Below are the code and all the weights of a small trained network. Each question names an input and a class and asks about switching units off, where a switched-off unit gives its printed mean instead of its output.

import numpy as np


def w(rows, s, z=0):
    codes = np.array(rows[::2]) - 128.0
    scale = np.full(codes.shape[1], s)
    scale[-1] = z or s
    return codes * scale


def norm(h):
    return h / np.sqrt((h * h).mean(-1, keepdims=True) + 1e-5)


def f(y):
    return np.maximum(y, 0)


def log_softmax(a):
    a = a - a.max(-1, keepdims=True)
    return a - np.log(np.exp(a).sum(-1, keepdims=True))


def net(x, mask):
    res = np.array(x, float).reshape(1, 3) / 4 @ E
    u = 0
    for l in range(4):
        y = f(norm(res) @ A[l][:, :-1].T + A[l][:, -1])
        res = res + np.where(mask[u : u + 5], y, B[l][:, -1]) @ B[l][:, :-1]
        u += 5
    return log_softmax(norm(res)[-1] @ U[:, :-1].T + U[:, -1])


A, B = {}, {}
E = w([
[142,71,65,55,132,159],'x0',
[127,36,72,254,109,182],'x1',
[76,84,196,153,174,197],'x2',
],0.01)
A[0] = w([
[184,66,92,73,101,132,2],'L0N1',
[2,119,116,122,144,167,186],'L0N2',
[200,148,55,135,34,82,9],'L0N3',
[37,46,165,131,163,144,140],'L0N4',
[119,76,122,172,190,101,133],'L0N5',
],0.0084,0.0024)
B[0] = w([
[207,111,234,18,10,204,198],'L0N1',
[157,120,162,113,101,34,225],'L0N2',
[255,210,211,84,228,73,254],'L0N3',
[249,160,153,73,188,63,252],'L0N4',
[159,145,1,140,51,187,192],'L0N5',
],0.0067,0.0044)
A[1] = w([
[64,14,162,141,255,98,48],'L1N1',
[240,184,152,161,30,118,250],'L1N2',
[22,180,107,90,130,111,5],'L1N3',
[70,124,84,15,97,209,7],'L1N4',
[78,162,138,41,202,71,125],'L1N5',
],0.0067,0.0019)
B[1] = w([
[227,135,159,141,219,126,149],'L1N1',
[140,92,154,243,186,115,255],'L1N2',
[26,187,167,136,216,106,140],'L1N3',
[80,53,140,120,79,177,150],'L1N4',
[150,133,2,150,111,192,216],'L1N5',
],0.009,0.0075)
A[2] = w([
[181,154,189,124,63,174,106],'L2N1',
[2,217,96,42,86,122,102],'L2N2',
[161,85,204,176,105,165,200],'L2N3',
[192,42,180,31,53,159,249],'L2N4',
[53,179,154,188,138,79,176],'L2N5',
],0.0086,0.002)
B[2] = w([
[127,106,138,148,50,146,163],'L2N1',
[93,125,35,177,139,130,176],'L2N2',
[68,153,47,1,153,97,228],'L2N3',
[37,105,192,156,85,126,254],'L2N4',
[101,89,154,150,56,152,195],'L2N5',
],0.0098,0.006)
A[3] = w([
[55,141,229,254,114,32,113],'L3N1',
[133,115,207,116,243,174,106],'L3N2',
[188,27,140,204,171,180,254],'L3N3',
[121,107,190,106,221,159,95],'L3N4',
[30,250,87,94,173,162,140],'L3N5',
],0.0079,0.0024)
B[3] = w([
[81,60,165,12,76,163,242],'L3N1',
[207,167,176,120,135,61,195],'L3N2',
[115,201,122,119,151,138,253],'L3N3',
[250,184,174,185,56,81,181],'L3N4',
[77,115,38,185,205,165,207],'L3N5',
],0.011,0.0058)
U = w([
[229,158,186,174,170,58,2],'0',
[3,26,179,118,72,166,211],'1',
[53,105,3,254,248,174,148],'2',
],0.0096,0.00041)

Each question gives the input, the list of numbers given to net, and the class t.
The units are the neurons (one row each of A and B). Each row of codes is followed by its name. A weight is (code - 128) times the scale printed after its matrix; where a second scale follows, it is the last column's (A, B and U).
mask holds one flag per neuron, layer by layer. A switched-off neuron (its flag False) gives its mean, the last column of its row in B, instead of its output. The means were averaged over made-up inputs and are rounded, as every weight is.
A unit's drop is (log p(t) with every unit on - log p(t) with that unit switched off) / (log p(t) with every unit on - log p(t) with every unit switched off).
The circuit of an input: a set's keep is (log p(t) with only the set's units on - log p(t) with every unit switched off) / (log p(t) with every unit on - log p(t) with every unit switched off). Starting from the 12 units with the biggest drops (on a tie, the unit counted first), units are removed one at a time, each time the one whose removal leaves the highest keep (on an exact tie, the one counted first), for as long as the keep stays at least 0.8.
units of the circuit, in order: the units of the circuit, biggest drop first
k most important neurons: the k neurons with the biggest drops, biggest first
k most important neurons of layer l: the k neurons of layer l with the biggest drops, biggest first
drop when u is switched off: that unit's drop, to one decimal
input [6,2,-3], class 1: units of the circuit, in order => (L0N1, L2N4)
input [3,-6,5], class 2: units of the circuit, in order => (L1N5, L3N5)
input [6,-8,-7], class 2: units of the circuit, in order => (L0N4, L2N2, L1N5, L3N5)
input [-7,7,3], class 1: units of the circuit, in order => (L3N1)
input [-6,-8,7], class 2: 2 most important neurons of layer 0 => (L0N3, L0N1)
input [-7,-8,1], class 2: 2 most important neurons of layer 0 => (L0N1, L0N2)
input [1,7,-7], class 0: 3 most important neurons => (L0N3, L3N5, L1N5)
input [-4,-1,-3], class 1: 3 most important neurons => (L3N1, L0N4, L2N5)
input [0,6,6], class 0: 2 most important neurons => (L0N4, L1N1)
input [2,0,2], class 0: 2 most important neurons => (L0N4, L1N2)
input [6,-1,6], class 0: 2 most important neurons => (L0N4, L1N1)
input [-6,-6,-5], class 1: 2 most important neurons of layer 2 => (L2N5, L2N3)
input [-7,6,1], class 1: 2 most important neurons => (L3N1, L1N5)
input [4,-4,5], class 0: most important neuron => (L0N1)
input [-4,0,-3], class 1: 3 most important neurons of layer 3 => (L3N1, L3N4, L3N2)
input [-5,-4,-4], class 1: 4 most important neurons => (L3N1, L0N4, L2N5, L2N3)
input [-5,-6,-2], class 2: drop when L0N2 is switched off => 0.3
input [-7,3,8], class 0: drop when L2N2 is switched off => 0.0
input [7,-6,8], class 0: drop when L1N1 is switched off => 0.2
input [8,-5,-2], class 1: most important neuron => (L0N1)
input [-6,-8,-2], class 2: 2 most important neurons => (L3N5, L1N5)
